Below is a small trained network, with its code and all its weights. Each question gives an input and a class and asks what happens when units are switched off, that is, made to give their printed mean instead of their output.

import numpy as np


def w(rows, s, z=0):
    codes = np.array(rows[::2]) - 128.0
    scale = np.full(codes.shape[1], s)
    scale[-1] = z or s
    return codes * scale


def norm(h):
    return h / np.sqrt((h * h).mean(-1, keepdims=True) + 1e-5)


def f(y):
    return np.maximum(y, 0)


def log_softmax(a):
    a = a - a.max(-1, keepdims=True)
    return a - np.log(np.exp(a).sum(-1, keepdims=True))


def net(x, mask):
    res = np.array(x, float).reshape(1, 6) / 4 @ E
    u = 0
    for l in range(3):
        y = f(norm(res) @ A[l][:, :-1].T + A[l][:, -1])
        res = res + np.where(mask[u : u + 5], y, B[l][:, -1]) @ B[l][:, :-1]
        u += 5
    return log_softmax(norm(res)[-1] @ U[:, :-1].T + U[:, -1])


A, B = {}, {}
E = w([
[180,154,104,102,77,71,211,87],'x0',
[123,127,125,130,132,124,134,133],'x1',
[141,135,137,122,123,144,109,106],'x2',
[134,133,131,124,126,136,120,118],'x3',
[173,188,124,38,151,119,96,199],'x4',
[72,141,254,146,88,141,199,188],'x5',
],0.0087)
A[0] = w([
[155,194,95,41,154,79,63,204,64],'0.n1',
[59,123,87,72,52,104,208,31,97],'0.n2',
[132,131,110,155,86,86,162,74,32],'0.n3',
[41,217,254,55,179,55,127,115,2],'0.n4',
[222,151,120,136,159,204,109,111,106],'0.n5',
],0.0068,0.0024)
B[0] = w([
[131,76,198,50,233,156,172,103,255],'0.n1',
[101,36,118,107,114,54,114,179,207],'0.n2',
[96,101,96,4,65,94,2,17,173],'0.n3',
[91,147,66,170,5,123,118,165,206],'0.n4',
[44,68,75,139,151,31,219,225,181],'0.n5',
],0.0065,0.0054)
A[1] = w([
[120,217,210,76,68,113,127,215,46],'1.n1',
[70,108,236,174,32,134,175,139,130],'1.n2',
[254,204,126,135,140,112,227,140,207],'1.n3',
[108,54,65,152,136,156,127,133,189],'1.n4',
[187,137,108,99,78,97,233,78,254],'1.n5',
],0.0074,0.00092)
B[1] = w([
[188,81,110,222,83,95,81,170,221],'1.n1',
[110,124,191,54,224,189,156,54,254],'1.n2',
[203,255,99,158,114,217,163,103,169],'1.n3',
[79,177,109,196,111,150,137,148,212],'1.n4',
[85,146,99,127,4,64,171,59,200],'1.n5',
],0.0088,0.0067)
A[2] = w([
[207,160,61,78,74,89,197,100,4],'2.n1',
[191,109,174,198,6,105,76,248,134],'2.n2',
[159,210,201,2,40,74,220,105,98],'2.n3',
[70,111,103,230,179,189,100,97,89],'2.n4',
[116,56,192,89,204,178,71,203,188],'2.n5',
],0.0079,0.0026)
B[2] = w([
[131,214,235,158,184,109,61,128,208],'2.n1',
[136,113,82,130,5,145,43,175,194],'2.n2',
[152,128,84,141,154,212,183,155,236],'2.n3',
[206,179,115,206,110,157,143,195,230],'2.n4',
[98,89,129,82,155,57,92,96,254],'2.n5',
],0.012,0.0077)
U = w([
[192,180,71,220,56,199,116,199,255],'0',
[97,143,55,163,66,10,81,33,91],'1',
[69,83,235,173,239,166,95,111,78],'2',
[95,96,154,56,71,178,241,57,61],'3',
[103,63,75,53,246,67,95,165,132],'4',
[193,251,163,73,213,138,167,114,117],'5',
[113,64,166,56,49,115,17,202,59],'6',
],0.019,0.0045)

Each question gives the input, the list of numbers given to net, and the class t.
The units are the neurons (one row each of A and B). Each row of codes is followed by its name. A weight is (code - 128) times the scale printed after its matrix; where a second scale follows, it is the last column's (A, B and U).
mask holds one flag per neuron, layer by layer. A switched-off neuron (its flag False) gives its mean, the last column of its row in B, instead of its output. The means were averaged over made-up inputs and are rounded, as every weight is.
A unit's drop is (log p(t) with every unit on - log p(t) with that unit switched off) / (log p(t) with every unit on - log p(t) with every unit switched off).
The circuit of an input: a set's keep is (log p(t) with only the set's units on - log p(t) with every unit switched off) / (log p(t) with every unit on - log p(t) with every unit switched off). Starting from the 12 units with the biggest drops (on a tie, the unit counted first), units are removed one at a time, each time the one whose removal leaves the highest keep (on an exact tie, the one counted first), for as long as the keep stays at least 0.8.
circuit, biggest first: the units of the circuit, biggest drop first
k most important neurons: the k neurons with the biggest drops, biggest first
k most important neurons of layer l: the k neurons of layer l with the biggest drops, biggest first
drop when u is switched off: that unit's drop, to one decimal
input [1,1,2,-5,5,-6], class 5: circuit, biggest first : (2.n1)
input [0,7,4,-6,7,2], class 6: 3 most important neurons : (1.n1; 0.n1; 1.n5)
input [-5,6,-1,-8,1,-1], class 4: 2 most important neurons : (2.n5; 1.n1)
input [1,0,-3,-4,-1,7], class 3: 3 most important neurons : (1.n2; 2.n1; 0.n4)
input [-4,7,8,-4,2,6], class 6: 2 most important neurons : (1.n1; 1.n2)
input [0,-5,-4,3,4,7], class 6: 2 most important neurons of layer 2 : (2.n4; 2.n5)
input [-2,-8,8,-2,1,-3], class 4: 2 most important neurons : (1.n5; 0.n4)
input [0,7,8,-7,1,5], class 6: 4 most important neurons : (1.n1; 0.n4; 0.n1; 1.n2)
input [-3,2,2,5,2,1], class 6: 2 most important neurons : (1.n1; 2.n2)
input [2,3,6,-3,-1,-1], class 1: 2 most important neurons of layer 1 : (1.n2; 1.n1)
input [-8,2,7,5,3,4], class 6: 2 most important neurons : (1.n1; 2.n5)
input [1,5,6,-3,-3,-2], class 1: 2 most important neurons : (0.n3; 1.n1)
input [0,-5,-8,-2,5,5], class 6: 2 most important neurons of layer 2 : (2.n4; 2.n5)
input [4,4,6,4,7,5], class 0: circuit, biggest first : (1.n1)
input [-5,5,6,-3,1,-1], class 4: 3 most important neurons of layer 2 : (2.n5; 2.n1; 2.n2)
input [5,5,4,1,8,5], class 0: drop when 1.n1 is switched off : 0.5
input [-1,0,-6,-2,3,4], class 6: drop when 0.n2 is switched off : 0.0
input [6,-8,-4,2,-3,2], class 3: drop when 2.n3 is switched off : 0.6
input [-2,-5,4,-6,5,-4], class 4: drop when 0.n3 is switched off : 0.0
input [6,-7,6,1,4,2], class 0: most important neuron : (1.n1)
